The rows lie along a hidden order. The number after each row says roughly how far along it the row is, from 0 to 20. A new part has a new order.
[ -7 -15   2  -6   0   3  -6   4  -1   2  15  11   4  -2   9   6  32  25
  12  -3   7  14   8  23   5   6   7  20]	11
[-24 -32 -20 -28 -14 -35 -31 -10 -28 -21 -44 -43 -27 -25 -30 -11 -24 -82
 -17 -35 -21 -49 -12 -70 -10 -55 -32 -13]	11
[ -6  -5   5   3   0  -8 -19   1 -26   2   7 -27 -12 -11   9   2  25  26
  12   1   2   7  12   5   7  -6 -15  16]	12
[-18 -23 -34 -12 -34 -49 -38  -5 -56 -10 -46 -60 -46 -31 -24 -17 -40 -44
 -26   0 -18 -24 -13 -26   4 -18  -1   5]	7
[ 14  17  25  23   3  12 -16   7 -20  -2   8  -9  -7 -16   5   5  39  10
  18 -15   6  16  19  -7  11  -3  -6  20]	14
[ 3  2  4 23  2 20  1 14 -8 16 43  9 22  7 17 13 38 61 12 43 13 27 15 48
 16 -2 21 28]	16
[  9   7  15  19   4   3 -18   4 -16  -2   1 -16 -12 -12  -3   3  15 -12
   6 -12   1  -5  10 -20   6 -10  -5  16]	10
[ -1  -4 -16  -5  -5 -24 -21  -2 -11  -4 -17 -25  -4  -3  -6  -2 -12   2
 -10  11  -7 -12  -7  -2   1  -9  -4  -4]	6
[27 41 33 45  9 36  1 13 -6 18 32  2 -3 -6 17  5 34 42 16  6  4  7  9 -1
  7 -4 -5 12]	14
[ -8 -18 -12  -3  -7 -16 -26  -1 -22  -7 -18 -22 -11 -16 -10   0   7  -2
   0  -2  -5 -16   6  -4   8  -9   1  19]	12
[  2   8   0  14  -1 -11 -24   7 -17   2 -16 -32 -18 -14  -3  -2  -8 -14
  -5  -6  -6 -13   0 -22   1 -21 -11  -4]	9
[-16 -22 -22 -16 -10 -37 -30  -8 -27 -14 -41 -40 -22 -17 -24  -8 -36 -46
 -15  -6 -11 -25  -8 -32  -1 -15  -5  -6]	6
[ 12  24  20   4   3  -5 -15  -3 -13  -9 -27 -31 -10 -15 -14  -5 -19 -50
  -8 -22  -3  -8   5 -51   0  -8 -12   2]	3
[ 11  11   7  21   0  -9 -32   1 -34  -9 -20 -41  -2 -18 -13   1  13 -17
   1  -7  -2  -5   9 -15   9 -13  -2  22]	11
[ -8 -10  -9 -17  -4 -17 -19  -6 -16 -10 -25 -27 -12 -10 -16  -3 -17 -33
 -12  -3  -4 -10   0 -41  -2 -17 -11  -8]	15
[ 25  24  13  18   0   5 -16   3 -18  -4 -25 -32 -12 -14 -25  -7 -25 -52
 -21 -16 -18 -49 -17 -60  -8 -50 -28 -18]	7
[ -4   0 -14  -8  -3 -18 -19  -2  -9  -5 -21 -16   1  -1 -14  -1 -10  -9
 -11  12  -6 -19 -10  21   2   1   9   5]	9
[-24 -15 -18 -18  -9 -35 -32  -3 -29  -5 -17 -43 -17 -13  -1  -1  13  15
   4   8  -3  -3   6  14   6  -2  -4  21]	6
[ 23   9  20  29   2  14 -18   6 -22 -14 -18 -16   4 -14 -31   2  -2 -61
 -23 -13 -10 -37   0 -35   7 -22   7  16]	4
[ 22  23   5  34   3 -16 -39   5 -41  -8 -33 -61 -17 -19 -32  -7 -24 -43
 -25   6 -16 -44 -12 -20   9 -26   3  22]	8
[ 18  24  12  27   2   8 -12   7 -15  20   7 -19  -9  -6   6   2  24  40
   9  16   2   8  11  40  12  13   9  28]	10
[ 14  23   7  24   0   1  -3   4  -8   0 -15 -28  -6  -6 -22  -8 -42 -51
 -32 -13 -24 -63 -31 -57 -19 -71 -50 -36]	9
[ 33  40  16  52   5  22   2  14 -13  15  15  -3   9   1  -7  -1 -10  -5
 -12  18 -14 -31 -15 -11   3 -16   6  -2]	20
[ 16  17  28  19   2   5 -12   1 -13  -2 -13 -20 -18  -9 -16  -1 -11 -45
 -10 -12  -4 -20   3 -48  -1 -21 -10  -7]	10
[45 60 50 64 36 47 11 19 25 22 50 11 41 15 23 21 54 70 24 21 12 23 15 30
 10  3  2 27]	15
[35 59 35 46 20 37 22 11 23 27 47 11 26  6 31  8 26 69 23 22 16 32 16 39
  7 32  3 12]	6
[-28 -32 -28 -34 -45 -61 -32 -11 -91 -18 -56 -53 -89 -52 -25 -32 -38 -61
 -21 -47 -26 -59 -13 -63  -9 -33 -21 -18]	7
[-26 -44 -29 -24 -24 -38 -29  -8 -19 -12 -29 -18  -6  -4  -3   1  10  13
   5   4   3   4   5   9   4  -5   1   0]	13
[31 47 28 42  5 30  8 10 -4 10 25 11 -2 -2 12  2 21 21 12  5  0  4  6 26
  5  4  4 18]	8
[ 12  24   4  14  -2  -9 -15  -5 -11 -10 -35 -48 -29 -15 -15 -17 -49 -53
 -19 -40 -30 -72 -30 -72 -26 -81 -57 -34]	3
[  7   5   9  19   3  13  -1   7 -10  11  24  -2   1  -5   8   2  19  24
   6   2   1  -2   4 -17   2 -13  -2  -3]	10
[-29 -37 -30 -33 -59 -47 -38 -11 -63 -20 -54 -48 -38 -23 -21  -3 -13 -30
  -3  -1  -4  -1   7  15   7   6  -3  35]	13
[ 10  21  -2  21   0  -8 -22   6 -23   4  -6 -32  -5 -12  -8   1   1  12
  -8  16  -7 -14  -1  -4   5 -16  -4   6]	10
[-20 -33 -25 -18 -18 -42 -36  -9 -35 -16 -47 -45 -27 -17 -21  -5 -21 -39
 -10  -7  -6 -23   3  -5   3  -4   3   8]	5
[ 54  59  32  70  29  55  28  21  26  28  57  33  47  26  17  10  17  59
  -1  40  -2  -5 -11  52   7  11  19   5]	6
[ 8 19 20 22  7 22  3  7 -1  8 29 13  4 -2 15  7 39 53 26 15 17 39 24 40
 14 40 18 34]	12
[ 47  69  54  70  16  41  -5  14  -9  15  26 -14 -14 -17   6   4  45   7
  12  -9   3   1  14 -24  12 -15 -12  25]	3
[ 36  34  37  41   7  40   1  11 -10   2  15   7   1  -7  -1   4  26   7
   2  -2   1  -1   8  20   9   5  10  31]	6
[50 59 44 76 26 57 16 23 29 27 60 21 63 28 17  6 39 65 11 66 19 42 13 56
 16 23 23 24]	16
[-10  -9 -14 -13  -2 -23  -3  -6  -3  -4 -33 -25 -13  -5 -17 -11 -43 -52
 -23 -17 -15 -31 -21 -57 -13 -29 -18 -37]	0
[30 31 28 28  5 16 -8  7 -8 -3  2 -3 -6 -7  8  3 27 23  4  4  6 18 17 43
 20 40 30 42]	0
[-12  13  10   0   2  -7 -12  -3  -6  -6 -14  -6 -20 -10  -9  -5 -11 -31
  -2 -16   0   2   4 -46  -2  -9 -11  -4]	11
[-23 -27 -20 -29  -3 -15  -3  -6   5  -5  -2  11   4   2   3   1   6  10
   8  -5   5   7   5  16  -1   5   2   6]	15
[ -7 -24 -12  -7  -3  -1 -15   3 -12  -7  -6  -1   5  -4 -10   3  18   1
  -1   1  -2 -20   0  10   6 -13  11  17]	3
[  8   9   0  16  -1 -13 -18   0 -19  -8 -26 -30 -11 -10 -17  -4 -22 -28
 -14   1 -10 -21  -6 -21   2  -8  -2   1]	1
[ 18  32  26  41   4  26   6  14 -11  18  48   6   9   0  23   9  40  69
  32  28  16  40  25  34  20  38  21  36]	9
[ -4   2  -3  12   1  -6 -13   7 -15  10  12 -16  -3  -7  13   0  17  42
  11  15   5   5   8  20   7  10   4  19]	9
[ -9  -8 -10  -1   0 -12  -9   3 -10  11  14  -8  -7  -3  14   2  20  47
  13  12   5  12   7  22   3   4  -4   6]	18
[ 18  25  17  17   3  24  14   5   6   4  20  18   2   5   5   1   8   2
   4  -6   2  -2   1 -10  -1  -2   0  -8]	14
[ 39  59  49  51  48  47  12  14  25  17  42  14   9  -2  18   6  36  21
  15 -11   6   7  15 -18   3  -8  -7   7]	8
[ 23  23  18  40   4  15 -14   9 -23  -5  -7 -26  -1 -11 -24  -2 -12 -48
 -21   0 -15 -39 -11 -47   1 -33  -6 -11]	11
[ 48  64  47  52  22  49  14  16  -3  14  23 -15  -3  -6 -18  -6 -27 -54
 -26 -21 -18 -42 -20 -60  -9 -41 -19 -20]	0
[  8  16  -2  -1  -1 -28 -25  -6 -22 -14 -44 -62 -41 -31 -24 -21 -36 -63
 -23 -52 -38 -91 -31 -66 -19 -73 -42 -27]	5
[-20 -17 -19 -20 -13 -50 -38 -10 -34 -19 -53 -64 -59 -39 -18 -18 -30 -56
  -9 -48 -21 -40  -4 -86 -11 -50 -42 -14]	7
[ -6 -13 -11 -17  -2 -22 -11  -7  -5 -12 -31 -18  -9  -7 -16  -6 -27 -58
 -19 -17  -6 -18  -7 -47  -6 -22 -10 -19]	10
[ -6 -14 -15  -3  -4 -27 -21  -1 -17  -1 -28 -30  -9  -7 -10  -3 -21 -17
 -12   9 -12 -19  -9 -24   1 -13  -7 -14]	8
[27 49 32 45 17 37 21  9 29 23 63 24 30 20 27 14 28 74 18 29 15 45 14 45
  9 29 12 16]	7
[ 15  15  16  15  -5   3 -20  -2 -14  -9 -19 -30 -16 -18 -21  -4 -13 -54
 -11 -29 -14 -31  -3 -76  -6 -45 -31 -10]	10
[ 37  38  50  49  10  22 -24  10 -32   6  12 -26 -27 -27   3   4  45  20
  26 -19   8  23  27 -13  15  -8 -11  48]	7
[-2 -7  0 -9  2  1  1  0  3 -1  7 13  0 -4  8  3 24 18 10 -5  6  6  7 -4
  3  1 -3 -2]	8
[43 36 19 68  8 45 10 24 -2 22 54 29 46 20  9 17 41 61 -1 70 10 15  6 67
 30 34 48 30]	12
[ 43  36  56  48  21  51  10  12   2   0  34  27  -1  -7   1  11  48  -9
  18 -20  12   2  21  -6  10  -3   8  36]	6
[ 20  26  23  28   6  30  14   8   5   8  14   2   4  -2  -3  -1 -12 -30
 -14  -4  -8 -21 -10 -46  -9 -34 -21 -28]	12
[  6  10   4  25  -6 -11 -21   8 -25   6   8 -24 -13 -11   6   2  27  41
  11  10  -1   1   5  23   9   0   2  28]	6
[ 32  48  39  47  15  40   9  15   1  16  43   9   9   1  13   5  26  33
  10   7  -3  -4   3  -7   2 -15  -7  -7]	7
[-17 -16  -2  -4   1  16  -6   5  -9  10  31   6   2  -5  19   9  46  59
  28   5  14  30  19  25   7   7  -7  21]	9
[ -7  -7  -9  -2  -4 -17 -20  -3 -12  -5 -23 -29  -9  -6  -5  -2  -2  13
   5   4   2  11  11  35  10  30  17  28]	4
[ -8 -18  -2  -8  -7 -24 -36  -8 -31 -25 -36 -39 -20 -18 -18  -4  -1 -49
  -5 -19   8  -4  12 -37   6 -12  -2  19]	13
[22 25 27 30  5 22  3 10 -7 12 27 12  7 -2 11  8 33 12  6  9  3  8  7 35
  8  1  5 20]	20
[-25 -11 -17   3  -5 -26 -25  -1 -21  -9 -30 -45 -15  -9 -24  -9 -42 -46
 -28  -9 -23 -62 -23 -51  -9 -46 -22 -27]	11
[ 27  47  37  44   3  16  -7   5 -14  -1 -25 -30 -20 -15 -17  -7 -26 -51
 -16 -37 -17 -42 -12 -68 -13 -57 -39 -19]	13
[ 37  48  43  44  13  41  17  10   3   9  31  15  -1  -5   7   2  18  -4
   5 -10   4   2   7 -32   1 -13  -5  -6]	3
[ 12  13   4  23   0  -3 -14   5 -18   5   3 -22  -7  -5   0  -2   7  22
   4  13  -4  -2   2  11   7  -3   2  16]	15
[-17 -32 -24 -22  -5 -15  -8  -1  -2  -5   9   7  13   6  -1   3  11  16
   1  15   0   2  -3  39   5  14  16  14]	11
[  2  -3  -8   0  -3 -25 -23  -6 -22 -10 -29 -42 -23 -14 -12  -7 -28 -41
 -11  -8  -8  12  -3 -41  -1 -27 -10  -7]	3
[ 44  54  36  69  11  40   1  19 -12  23  52  -2  10   1  16   7  41  55
  15  22   2   2   5  29   8 -10   2  23]	4
[-14 -21  -9   1  -7 -37 -46  -6 -39 -16 -37 -49 -28 -24 -17  -3  -1 -22
  -2 -13  -2  -7  13 -25   5 -17  -8  23]	12
[  -2  -13  -21  -10  -10  -35  -30   -6  -42  -18  -74  -39  -59  -45
  -37  -38  -42  -69  -32  -77  -60 -100  -54  -71  -28  -95  -42  -23]	7
[41 58 39 64 19 45 19 19 14 27 61 18 25 14 20  8 29 62  7 12 -1  7 -5 28
 -2 -5  4  4]	6
[16  9 22 17  3 36 -1  9 -4  2 26 30 17 -5  7  9 50 16 16 -2 15 15 13 35
 14 10 14 36]	4
[ 9 17 13 15  3 26 18  3 12 12 27 25  9  1 21  5 23 47 19 14 10 28 12 28
  5 17  6 16]	14
[-21 -29 -26 -20 -40 -47 -40  -8 -72 -17 -51 -54 -54 -31 -29 -14 -31 -42
 -17  -4  -9 -15  -2 -13   3  -6  -4  18]	8
[-37 -36 -31 -28 -12 -43 -27 -10 -19  -9 -39 -38 -16 -10 -24  -6 -38 -35
 -15  -5 -13 -24 -11 -58 -14 -43 -31 -31]	20
[12 19 14 23  7 21  9  6  3 11 32 17  8  2 17  6 25 57 15 12  7 19 11 34
  6 16  1 19]	8
[  5  13  11  18   4  17   5   2   1   7  22   8   1  -1   5   3  12  13
   7   8  -1  -7   1 -30  -1  -6  -5 -11]	9
[40 59 48 53 66 49 16 13 61 16 48 28 46 21 24 18 54 47 27 13 13 20 16 19
 10  3  0 20]	7
[  1   1   3  16   2  10  -2   6  -3   5   9  -4   1  -2  -1  -1 -13  -8
  -5   2  -5  -9   4 -17   0  -3   0  -7]	9
[42 38 37 49 13 46 15 15  3 12 33 26 23  5  9 10 37 31 15 17  9 10  6 48
 11 17 23 29]	14
[  1   9  -1  -1  -6 -23 -27  -6 -36 -17 -44 -48 -31 -25 -23 -14 -28 -66
 -15 -41 -23 -59 -14 -89 -17 -72 -45 -20]	16
[ 41  57  42  55  11  36   0  13 -11  16  35   3   0  -8  11   8  44  51
  23  12  15  44  25  35  21  47  21  42]	6
